Here is a tiny trained network, its code and every weight. The questions are about switching its units off for an input and a class, where a switched-off unit gives its printed mean instead of its output.

import numpy as np


def w(rows, s, z=0):
    codes = np.array(rows[::2]) - 128.0
    scale = np.full(codes.shape[1], s)
    scale[-1] = z or s
    return codes * scale


def f(y):
    return y / 2 * (1 + np.tanh(0.7978845608 * (y + 0.044715 * y**3)))


def log_softmax(a):
    a = a - a.max(-1, keepdims=True)
    return a - np.log(np.exp(a).sum(-1, keepdims=True))


def net(x, mask):
    res = np.array(x, float).reshape(1, 4) / 4 @ E
    y = f(res @ A[0][:, :-1].T + A[0][:, -1])
    res = res + np.where(mask, y, B[0][:, -1]) @ B[0][:, :-1]
    return log_softmax(res[-1] @ U[:, :-1].T + U[:, -1])


A, B = {}, {}
E = w([
[79,88,145,254,194,168,187,175,124],'x0',
[69,25,144,43,98,174,161,173,149],'x1',
[139,120,103,129,133,132,94,159,108],'x2',
[63,181,252,156,49,59,124,167,51],'x3',
],0.0076)
A[0] = w([
[224,93,70,88,202,195,160,86,190,187],'neuron 1',
[68,15,184,49,88,177,144,149,157,51],'neuron 2',
[56,69,162,188,170,200,200,181,132,69],'neuron 3',
[191,96,83,129,198,163,91,92,172,142],'neuron 4',
[218,138,108,41,10,130,108,109,147,104],'neuron 5',
[154,140,129,15,44,71,73,66,153,96],'neuron 6',
[114,144,167,136,66,31,125,214,68,228],'neuron 7',
[52,107,146,227,177,213,105,159,113,87],'neuron 8',
[164,201,141,189,161,95,66,81,106,76],'neuron 9',
[90,129,190,198,254,145,204,220,148,162],'neuron 10',
[200,34,35,108,201,72,139,93,166,220],'neuron 11',
[123,221,122,3,139,80,160,130,148,148],'neuron 12',
[74,75,138,254,192,137,176,169,157,136],'neuron 13',
[81,192,231,126,72,122,102,197,91,205],'neuron 14',
[194,81,27,136,175,189,149,58,194,254],'neuron 15',
[125,114,239,120,57,115,138,177,45,162],'neuron 16',
[157,100,140,22,98,43,70,76,151,83],'neuron 17',
[17,69,127,36,100,193,173,187,133,33],'neuron 18',
[48,96,127,52,91,166,116,120,146,32],'neuron 19',
[64,176,164,144,75,81,115,189,66,193],'neuron 20',
[182,208,113,193,205,76,127,18,61,1],'neuron 21',
[80,6,151,12,94,154,173,218,129,44],'neuron 22',
[150,215,97,204,149,60,91,83,171,41],'neuron 23',
[66,157,182,133,93,31,127,180,59,166],'neuron 24',
],0.0055,0.00065)
B[0] = w([
[116,49,186,58,122,104,235,162,181,246],'neuron 1',
[43,220,54,201,185,54,113,119,103,210],'neuron 2',
[171,146,76,206,92,195,71,109,74,214],'neuron 3',
[77,88,212,108,171,131,205,182,183,204],'neuron 4',
[198,127,153,101,95,153,84,70,71,223],'neuron 5',
[243,129,79,157,72,216,36,52,91,238],'neuron 6',
[131,29,251,45,161,116,207,116,195,215],'neuron 7',
[188,85,101,155,79,230,109,92,84,205],'neuron 8',
[32,213,82,171,204,67,150,155,162,196],'neuron 9',
[222,132,110,142,33,224,75,19,111,233],'neuron 10',
[120,109,192,66,119,152,241,165,193,225],'neuron 11',
[163,118,123,107,71,175,97,100,52,187],'neuron 12',
[241,94,108,172,33,254,57,69,44,231],'neuron 13',
[120,100,194,86,109,121,193,176,184,227],'neuron 14',
[139,55,221,59,89,76,162,174,206,255],'neuron 15',
[79,71,177,98,129,111,161,147,166,218],'neuron 16',
[207,119,77,153,62,178,30,73,62,214],'neuron 17',
[57,197,60,202,206,40,118,144,74,209],'neuron 18',
[99,209,78,149,152,109,87,126,70,169],'neuron 19',
[147,77,194,67,122,124,179,152,233,213],'neuron 20',
[42,244,75,233,196,68,115,158,106,223],'neuron 21',
[48,226,22,209,238,23,131,166,70,230],'neuron 22',
[33,161,16,218,191,84,108,149,103,202],'neuron 23',
[103,88,158,38,69,137,210,138,197,223],'neuron 24',
],0.0047,0.0059)
U = w([
[126,43,232,76,104,96,229,173,244,254],'0',
[246,120,118,158,18,214,49,24,18,115],'1',
[34,233,63,199,242,2,130,150,69,4],'2',
],0.0082,0.00076)

Each question gives the input, the list of numbers given to net, and the class t.
The units are the neurons (one row each of A and B). Each row of codes is followed by its name. A weight is (code - 128) times the scale printed after its matrix; where a second scale follows, it is the last column's (A, B and U).
mask holds one flag per neuron, in row order. A switched-off neuron (its flag False) gives its mean, the last column of its row in B, instead of its output. The means were averaged over made-up inputs and are rounded, as every weight is.
A unit's drop is (log p(t) with every unit on - log p(t) with that unit switched off) / (log p(t) with every unit on - log p(t) with every unit switched off).
unit that matters most: the unit with the biggest drop
k most important neurons: the k neurons with the biggest drops, biggest first
drop when u is switched off: that unit's drop, to one decimal
input [-6,0,-5,-7], class 0: unit that matters most : neuron 1
input [-4,-5,-7,3], class 2: 4 most important neurons : neuron 13; neuron 10; neuron 21; neuron 9
input [-1,-7,2,-7], class 0: 2 most important neurons : neuron 15; neuron 1
input [5,6,8,-2], class 2: 2 most important neurons : neuron 22; neuron 18
input [7,-7,4,1], class 1: 2 most important neurons : neuron 13; neuron 10
input [8,-5,6,-8], class 0: 4 most important neurons : neuron 15; neuron 1; neuron 4; neuron 11
input [8,8,4,-6], class 1: 2 most important neurons : neuron 13; neuron 10
input [4,1,-2,-3], class 1: 2 most important neurons : neuron 13; neuron 7
input [-1,-8,-5,8], class 0: 3 most important neurons : neuron 7; neuron 24; neuron 20
input [-3,-4,-4,-1], class 2: 2 most important neurons : neuron 13; neuron 10
input [3,1,-3,1], class 1: drop when neuron 1 is switched off : 0.1
input [7,-6,-7,4], class 1: drop when neuron 10 is switched off : 0.3
input [6,1,-2,4], class 1: drop when neuron 13 is switched off : 0.1
